[  5 -10  41 -28 -42] -> -42
[ -5   6  -9 -42  -4] -> -4
[27  8 -2  5 42] -> 42
[ 22  17 -48  29   4] -> 4
[-38  36 -41 -17  55] -> 55
[-29  16 -41  12  48] -> 48
[-48   9  -7  33   8] -> 8
---
[[ 17   1  -5  46 -44 -14 -32]
 [ 12 -11  15 -36 -49  14  34]
 [-12 -16  -9 -38  12  12  18]] --> -36

[ 27 -29 -43  43  24 -14 -34] --> 43

[  3 -15 -13  -7 -46  -2  13] --> -7

[-33  14 -10 -46 -41 -34 -19] --> -46

[53 -3 -4 29 19] --> -4

[[ 19  -9  19  26 -43  33  18]
 [-21   2   6  28 -14  -5   5]
 [ 34  42 -10  42   5 -50  25]] --> 28

[-31  -8  11 -43  54] --> 11
---
Q:
-14	11	1	-26	22
-16	-47	27	-9	36
24	7	-36	2	-11
A: 11

Q:
-11	12	-18	-27	-23	28	9
13	-36	-33	3	-14	30	-1
29	53	2	-15	-43	-12	-11
A: 12

Q:
-37	14	5	-21	-44
-19	27	-38	40	-33
-32	40	-26	25	-45
A: 14

Q:
-4	22	-13	13	-20
7	-6	-35	6	-49
2	-6	-12	17	-28
A: 22

Q:
-12	8	21	-18	2	13
-2	-1	0	-2	-1	0
26	-15	-45	42	-1	-23
A: 8

Q:
-28	-29	-10	19	-29	3
-21	-28	-18	37	2	-10
-19	-23	5	-12	-41	11
A: -29

Q:
37	19	48	44	35	29
38	19	49	52	40	23
25	14	22	25	25	8
A: 19

Q:
-15	37	-7	19	19	6	53
28	27	-17	13	-11	6	-24
-18	-13	-13	31	-23	6	6
A: 37

Q:
1	2	-4	15	24
47	-40	21	-20	11
7	-11	-25	-4	-1
A: 2

Q:
2	20	-48	-9	34	11	-5
22	22	7	10	3	0	-5
21	8	-10	-9	-12	-3	52
A: 20
---
array([21, 79, 43, 88, 37]) ⇒ 21
array([ 73, 239,  97, 156,  31, 173, 182]) ⇒ 73
array([923, 224, 425, 176, 492, 369, 569]) ⇒ 923
array([-37,  -1, -28,  29,  13,  14,  -9]) ⇒ -37
array([ 337, -812,  934,  425,  494,  320, -368]) ⇒ 337
array([ 21,   8,  38,   5,  10,  -3, -31]) ⇒ 21
array([39,  8, 95, 14, 93, 35]) ⇒ 39
array([201,  65, 117,  46,  60,  49]) ⇒ 201
---
0.04,-0.09,0.10,0.21
0.06,-0.11,0.12,0.19
-> 0.04

-0.7,0.4,-1.6,-0.8,-1.9,-1.7,-1.8
0.9,0.3,1.2,0.6,1.9,1.6,1.6
-> -1.7

0.7,0.4,0.7,0.5,0.7,0.4,0.5
0.6,-1.3,2.0,0.4,1.5,-1.8,-0.6
0.8,0.0,1.0,0.3,0.8,-0.3,0.2
-> -0.6

1.7,-0.1,0.2,-1.0 -> 0.2

9.87,12.95,3.61,1.85,0.74,-11.97,3.17 -> 1.85

140.53,-65.25,16.07,-99.80,-70.95,-90.92 -> -70.95

0.007,-1.701,0.690,-1.877,1.192 -> 0.007
---
array([[33, 49, 52, 49, 29, 47, 25, 45, 48, 31, 49, 46, 36, 60],
       [48, 40, 38, 41, 50, 39, 52, 41, 41, 56, 39, 41, 48, 35],
       [34, 49, 51, 52, 28, 46, 21, 48, 50, 33, 47, 47, 37, 63],
       [46, 49, 46, 42, 44, 43, 52, 23, 39, 34, 44, 39, 46, 45],
       [45, 33, 31, 46, 46, 36, 38, 75, 48, 69, 32, 48, 47, 36],
       [42, 39, 40, 44, 46, 44, 42, 54, 43, 47, 40, 45, 42, 42],
       [47, 36, 34, 27, 53, 25, 52, 40, 46, 65, 49, 36, 50,  8],
       [48, 60, 48, 45, 30, 29, 45,  7, 48, 52, 49, 35, 59, 47],
       [45, 38, 36, 45, 46, 38, 42, 57, 46, 62, 37, 45, 47, 38],
       [40, 46, 48, 39, 39, 42, 41, 34, 44, 33, 52, 40, 40, 42],
       [44, 41, 41, 28, 52, 37, 53, 30, 41, 40, 53, 36, 44, 22],
       [43, 40, 42, 51, 42, 51, 41, 56, 41, 41, 34, 49, 41, 54]]) → 49

array([[5847, 6648, 4235, 5351, 5191, 5705, 5062, 6144, 6489, 4868, 4376],
       [5652, 5915, 5115, 5488, 5437, 5604, 5393, 5749, 5856, 5332, 5168],
       [6131, 6908, 4823, 5526, 5832, 5816, 4174, 6502, 6976, 4348, 4815],
       [6095, 7552, 3153, 5175, 4896, 5839, 4649, 6626, 7250, 4290, 3398],
       [5543, 5389, 5574, 5396, 5443, 5628, 5591, 5359, 5200, 5514, 5402],
       [5434, 5555, 5080, 5329, 5075, 5610, 6079, 5280, 5252, 5790, 5080],
       [6494, 8446, 3720, 6046, 6345, 5358, 2507, 8168, 9302, 3347, 4610],
       [5782, 6400, 4535, 5398, 5275, 5672, 5177, 6009, 6274, 5029, 4647],
       [6118, 7685, 3005, 5157, 4879, 5839, 4596, 6708, 7379, 4203, 3282],
       [5851, 6669, 4219, 5347, 5195, 5706, 5056, 6156, 6507, 4854, 4363]]) → 6507

array([[56, 51, 61, 50, 62, 41, 55, 45, 41, 61, 55, 63, 65, 41, 61, 44],
       [73, 41, 58, 59, 62, 36, 76, 47, 49, 57, 76, 59, 70, 48, 69, 57],
       [32, 80, 85, 68, 82, 28, 55, 21, 35, 52, 40, 56, 76, 34, 78, 26],
       [46, 59, 54, 59, 52, 53, 52, 50, 57, 44, 49, 44, 48, 57, 53, 52],
       [57, 36, 35, 35, 35, 63, 41, 65, 51, 59, 51, 57, 41, 51, 35, 58],
       [50, 54, 52, 56, 51, 53, 54, 51, 56, 47, 52, 47, 50, 56, 53, 54],
       [43, 57, 61, 32, 63, 47, 32, 47, 28, 76, 33, 76, 60, 29, 50, 29],
       [43, 58, 54, 47, 52, 56, 40, 51, 46, 57, 41, 57, 52, 46, 48, 44]]) → 46

array([[174, 208,  97, 155, 105, 229, 190],
       [167, 162, 114, 139, 147, 161, 190],
       [143, 183, 173, 179, 168, 153, 164],
       [176, 156, 186, 131, 106, 164, 132],
       [120, 122, 142,  86,  70, 110, 154],
       [165, 170, 103, 136, 148, 169, 164],
       [137,  92, 135, 160,  91, 132, 165],
       [124, 135, 147, 144, 142, 111,  68],
       [107, 131, 152, 224, 184, 124, 129],
       [154, 160, 168,  63,  69, 150,   4],
       [179, 193, 120,  97, 113, 209, 150]]) → 113

array([[329, 611, 357, 580, 557, 620, 517],
       [468, 196, 168,  66, 683, 359, 488],
       [303, 423, 607, 370, 715, 528, 444],
       [276, 577, 381, 201, 117, 429, 373],
       [317, 505,  21, 422, 433, 381, 451],
       [492, 404, 106, 524, 559, 453, 446],
       [581, 306, 121, 399, 385, 489, 626],
       [352, 555, 733, 257, 203, 461, 417],
       [377, 521, 374, 343, 605, 276, 456],
       [848, 327, 513, 765,  78, 216, 336]]) → 78

array([[64, 61, 44, 57, 74, 29, 66, 70, 43, 33, 64, 34],
       [64, 52, 42, 54, 55, 35, 56, 56, 40, 36, 59, 36],
       [59, 75, 46, 68, 73, 36, 56, 85, 46, 40, 61, 41],
       [58, 66, 50, 50, 72, 34, 49, 57, 50, 39, 73, 26],
       [45, 51, 63, 32, 54, 45, 24, 27, 53, 53, 71, 28],
       [45, 15, 77, 14, 55, 29, 48, 22, 47, 55, 71, 35],
       [45, 58, 63, 51, 50, 30, 37, 47, 57, 56, 64, 21],
       [49, 28, 45, 48, 35, 43, 67, 59, 40, 48, 28, 65]]) → 48

array([[3, 2, 2, 3, 3, 3, 2, 7, 4, 3, 6, 4],
       [3, 3, 2, 5, 2, 3, 3, 5, 5, 3, 1, 5],
       [4, 4, 3, 4, 3, 5, 4, 5, 2, 2, 2, 2],
       [4, 4, 2, 4, 2, 4, 5, 2, 4, 5, 3, 5],
       [4, 3, 2, 3, 4, 5, 4, 2, 2, 4, 3, 3],
       [3, 1, 4, 4, 2, 3, 2, 6, 4, 3, 4, 4],
       [4, 4, 2, 4, 3, 4, 4, 3, 5, 8, 6, 4],
       [3, 2, 5, 3, 4, 5, 5, 5, 5, 5, 6, 6],
       [5, 1, 0, 4, 3, 4, 4, 3, 2, 6, 4, 5],
       [2, 1, 2, 3, 2, 4, 0, 5, 4, 3, 6, 4]]) → 3
---
[ 33  52   3  29 -21  43] 43
[-50 -52 -29 -12 -10] -10
[-46  24  46  52] 52
[ 23 -56 -33  -8 -21] -21
[-56 -36  10 -24] -24
[-37 -13 -21   2  20 -45] -45
[ 17 -29  -3  48 -23  14 -43] -43
[ -4 -11  45  18  -1  10] 10
